Below is a small trained network, with its code and all its weights. Each question gives an input and a target symbol and asks what happens when units are switched off, that is, made to give their printed mean instead of their output.

import numpy as np


def w(rows, s, z=0):
    codes = np.array(rows[::2]) - 128.0
    scale = np.full(codes.shape[1], s)
    scale[-1] = z or s
    return codes * scale


def norm(h):
    return h / np.sqrt((h * h).mean(-1, keepdims=True) + 1e-5)


def f(y):
    return np.maximum(y, 0)


def softmax(a):
    e = np.exp(a - a.max(-1, keepdims=True))
    return e / e.sum(-1, keepdims=True)


def log_softmax(a):
    a = a - a.max(-1, keepdims=True)
    return a - np.log(np.exp(a).sum(-1, keepdims=True))


def net(x, mask):
    ids = ['αβγηθλξπστφω'.index(c) for c in x.split()]
    T = len(ids)
    res = E[ids] + P[:T]
    u = 0
    for l in range(3):
        q, k, v = (norm(res) @ M[l].T for M in (Q, K, V))
        z = softmax(np.where(np.tri(T) > 0, q @ k.T / 2**0.5, -1e9)) @ v
        res = res + np.where(mask[u], z, O[l][:, -1]) @ O[l][:, :-1]
        u += 1
        y = f(norm(res) @ A[l][:, :-1].T + A[l][:, -1])
        res = res + np.where(mask[u : u + 4], y, B[l][:, -1]) @ B[l][:, :-1]
        u += 4
    return log_softmax(norm(res)[-1] @ U[:, :-1].T + U[:, -1])


Q, K, V, O, A, B = {}, {}, {}, {}, {}, {}
E = w([
[146,113,58,145,164,110,211,166,142,176,171,89],'α',
[123,160,206,172,126,106,127,72,148,149,185,80],'β',
[85,93,98,104,161,185,164,34,111,148,81,86],'γ',
[105,123,115,122,144,164,45,182,171,190,89,157],'η',
[192,136,39,135,121,101,125,76,58,135,150,220],'θ',
[144,99,144,129,103,173,88,152,100,120,117,68],'λ',
[114,24,147,89,97,69,142,120,189,116,104,136],'ξ',
[117,203,109,140,119,71,151,175,106,130,72,87],'π',
[50,154,164,74,96,168,168,189,106,98,172,141],'σ',
[176,95,183,147,122,154,132,154,109,151,83,99],'τ',
[64,160,114,70,105,200,171,190,158,94,157,162],'φ',
[158,136,95,254,126,184,143,168,175,93,107,129],'ω',
],0.0025)
P = w([
[195,145,131,65,72,159,133,134,188,117,119,87],'0',
[168,121,139,78,195,129,103,145,149,56,124,93],'1',
[169,138,132,96,83,133,162,118,165,137,128,111],'2',
[121,105,137,99,243,107,101,133,119,24,124,115],'3',
[123,135,142,137,83,121,161,133,162,161,122,140],'4',
[67,94,132,139,243,80,127,129,112,51,134,149],'5',
[99,135,135,148,14,126,160,125,153,180,126,128],'6',
[25,108,126,166,171,78,154,127,123,119,146,178],'7',
[120,173,129,112,3,122,173,118,170,188,146,126],'8',
[23,134,124,156,103,101,143,143,131,150,156,174],'9',
],0.0018)
Q[0] = w([
[153,184,32,77,253,32,125,23,156,75,187,203],'L0H0',
[198,206,86,53,52,120,168,87,226,190,158,136],'L0H0',
],0.0057)
K[0] = w([
[228,124,152,61,185,147,98,137,133,63,122,83],'L0H0',
[191,119,129,102,3,161,136,127,131,183,115,88],'L0H0',
],0.005)
V[0] = w([
[111,5,157,201,124,212,84,107,125,138,135,132],'L0H0',
[126,136,227,150,87,63,164,98,40,76,206,81],'L0H0',
],0.0016)
O[0] = w([
[178,108,198,89,124,186,91,116,136,133,190,194,219],'L0H0',
[146,91,67,84,153,109,98,194,249,138,52,167,254],'L0H0',
],0.0019,0.00051)
A[0] = w([
[84,137,31,141,77,97,179,96,143,204,133,202,122],'L0N0',
[70,188,97,113,130,147,7,155,112,217,175,116,102],'L0N1',
[114,157,29,118,209,103,137,147,238,195,143,131,103],'L0N2',
[172,130,154,134,74,112,107,106,108,141,153,90,2],'L0N3',
],0.0017,0.00073)
B[0] = w([
[145,124,129,160,6,128,123,85,164,219,123,94,255],'L0N0',
[242,87,245,119,147,94,131,174,118,155,55,132,217],'L0N1',
[180,45,191,135,180,203,139,191,50,144,206,117,212],'L0N2',
[115,196,113,141,204,126,128,107,145,112,163,172,209],'L0N3',
],0.0019,0.0008)
Q[1] = w([
[187,253,70,89,120,107,162,82,211,131,161,154],'L1H0',
[146,133,163,121,22,182,138,142,155,188,127,77],'L1H0',
],0.0061)
K[1] = w([
[243,172,139,76,33,161,119,137,136,129,95,38],'L1H0',
[53,105,138,192,1,142,147,116,141,248,140,154],'L1H0',
],0.0041)
V[1] = w([
[51,41,154,43,94,50,196,96,131,188,208,163],'L1H0',
[186,124,108,191,170,131,191,9,196,198,125,104],'L1H0',
],0.0015)
O[1] = w([
[207,130,64,185,242,207,136,92,213,76,127,41,2],'L1H0',
[5,118,217,148,153,65,117,38,192,45,164,64,75],'L1H0',
],0.0015,0.00057)
A[1] = w([
[195,80,12,155,143,145,97,134,255,101,32,126,107],'L1N0',
[112,138,53,113,115,37,129,175,136,137,8,72,41],'L1N1',
[216,84,100,133,91,168,146,138,85,144,66,157,3],'L1N2',
[147,80,158,30,105,142,118,118,180,108,121,90,209],'L1N3',
],0.0019,0.00054)
B[1] = w([
[190,64,105,113,42,99,134,6,82,57,188,231,164],'L1N0',
[81,219,138,182,44,32,124,165,41,126,72,158,193],'L1N1',
[152,173,106,145,210,129,103,164,146,182,178,135,187],'L1N2',
[72,100,103,145,159,71,143,144,167,129,121,176,252],'L1N3',
],0.0023,0.0019)
Q[2] = w([
[114,66,162,160,2,180,110,183,171,179,139,50],'L2H0',
[251,228,135,24,72,81,205,77,223,154,120,78],'L2H0',
],0.0041)
K[2] = w([
[70,107,126,218,70,152,181,104,135,234,120,196],'L2H0',
[164,141,117,79,3,154,103,112,188,159,130,42],'L2H0',
],0.0046)
V[2] = w([
[145,144,113,193,64,138,205,132,166,180,208,155],'L2H0',
[159,124,207,123,164,115,253,154,146,129,78,160],'L2H0',
],0.0024)
O[2] = w([
[119,72,126,105,250,109,93,153,60,45,111,146,4],'L2H0',
[62,173,1,51,69,169,76,118,105,38,211,98,180],'L2H0',
],0.0023,0.00035)
A[2] = w([
[23,135,46,84,212,158,92,12,92,64,34,44,143],'L2N0',
[47,199,232,191,146,99,87,19,251,116,226,35,67],'L2N1',
[128,109,96,176,104,145,79,135,85,69,116,52,218],'L2N2',
[204,137,98,232,167,211,108,81,232,37,154,114,8],'L2N3',
],0.0019,0.0015)
B[2] = w([
[129,131,111,73,79,227,98,76,125,223,14,142,179],'L2N0',
[132,203,86,127,208,69,3,114,162,132,165,119,249],'L2N1',
[116,167,94,130,163,98,195,64,146,131,144,151,235],'L2N2',
[118,211,194,246,60,206,179,133,164,54,78,166,149],'L2N3',
],0.0029,0.0017)
U = w([
[174,95,208,125,113,177,71,229,163,203,107,158,234],'α',
[80,207,93,171,75,44,180,167,72,142,60,102,193],'β',
[77,73,213,72,144,113,103,101,21,74,164,128,85],'γ',
[102,196,140,159,197,72,51,82,198,121,195,89,148],'η',
[121,59,210,173,233,88,182,119,134,122,47,66,3],'θ',
[76,126,88,72,144,200,123,25,145,173,37,104,171],'λ',
[34,166,53,26,76,203,126,194,169,68,218,154,66],'ξ',
[169,176,164,217,104,200,182,90,180,40,108,152,116],'π',
[103,17,104,96,85,32,128,94,215,52,87,206,95],'σ',
[253,128,23,131,117,117,112,82,65,143,146,219,80],'τ',
[133,172,202,134,97,183,153,58,18,138,227,67,37],'φ',
[163,106,24,152,228,150,223,163,105,169,202,34,162],'ω',
],0.0067,0.0016)

Each question gives the input, a string of symbols that net reads in full, and the target symbol t.
The units are the heads (2 rows each of Q, K, V and O) and the neurons (one row each of A and B). Each row of codes is followed by its name. A weight is (code - 128) times the scale printed after its matrix; where a second scale follows, it is the last column's (O, A, B and U).
mask holds one flag per unit, layer by layer, with each layer's heads first. A switched-off unit (its flag False) gives its mean, the last column of its rows in O or B, instead of its output. The means were averaged over made-up inputs and are rounded, as every weight is.
A unit's drop is (log p(t) with every unit on - log p(t) with that unit switched off) / (log p(t) with every unit on - log p(t) with every unit switched off).
The circuit of an input: a set's keep is (log p(t) with only the set's units on - log p(t) with every unit switched off) / (log p(t) with every unit on - log p(t) with every unit switched off). Starting from the 12 units with the biggest drops (on a tie, the unit counted first), units are removed one at a time, each time the one whose removal leaves the highest keep (on an exact tie, the one counted first), for as long as the keep stays at least 0.8.
circuit, biggest first: the units of the circuit, biggest drop first
top k neurons: the k neurons with the biggest drops, biggest first
k most important neurons of layer l: the k neurons of layer l with the biggest drops, biggest first
input λ β β ξ π λ, target π: circuit, biggest first => (L1H0; L2H0; L2N3; L1N1)
input τ γ β λ ω τ, target α: circuit, biggest first => (L0H0; L2H0; L2N2)
input θ λ π λ β η φ λ, target φ: circuit, biggest first => (L0H0; L1N3)
input β π λ π β π θ α φ λ, target λ: circuit, biggest first => (L2H0; L1H0; L2N0)
input λ τ ω β β τ, target σ: circuit, biggest first => (L0H0; L2H0; L1N0)
input φ λ π θ λ λ, target θ: 3 most important neurons of layer 2 => (L2N1; L2N2; L2N0)
input π λ π λ π λ, target α: circuit, biggest first => (L1H0; L2H0)
input τ π λ π β η π β λ, target β: circuit, biggest first => (L0H0; L1N1; L2H0)
input π τ β λ, target ξ: 2 most important neurons of layer 2 => (L2N1; L2N2)
input λ λ λ λ ξ β π η, target α: 2 most important neurons of layer 0 => (L0N2; L0N1)
input π σ τ, target β: circuit, biggest first => (L0H0; L1N1; L2H0)
input λ π θ λ λ γ β λ, target η: circuit, biggest first => (L1H0; L2H0; L2N1)
input λ γ σ ξ γ ξ α σ α λ, target τ: top 2 neurons => (L1N0; L0N1)
input λ ξ η λ τ, target φ: circuit, biggest first => (L0H0; L2H0; L0N1)
input β γ λ β θ β λ λ, target σ: circuit, biggest first => (L0H0; L1N0)
input γ τ λ σ β ω π λ, target γ: most important neuron of layer 0 => (L0N1)
input λ π λ τ β λ, target ξ: circuit, biggest first => (L2H0; L1H0; L0H0)
input π γ λ λ τ γ π φ ξ λ, target ω: top 2 neurons => (L0N1; L2N2)
input λ σ λ τ λ π λ τ, target β: most important neuron of layer 1 => (L1N1)
input λ λ λ ξ η λ λ, target φ: most important neuron of layer 2 => (L2N2)
input λ λ θ β τ, target θ: top 2 neurons => (L2N1; L0N0)
input β β ξ φ λ λ, target ω: 3 most important neurons of layer 2 => (L2N2; L2N1; L2N0)
input β λ θ π λ γ α λ τ, target λ: 2 most important neurons of layer 0 => (L0N0; L0N1)
input σ λ φ π λ λ ξ τ, target α: 2 most important neurons of layer 2 => (L2N2; L2N1)
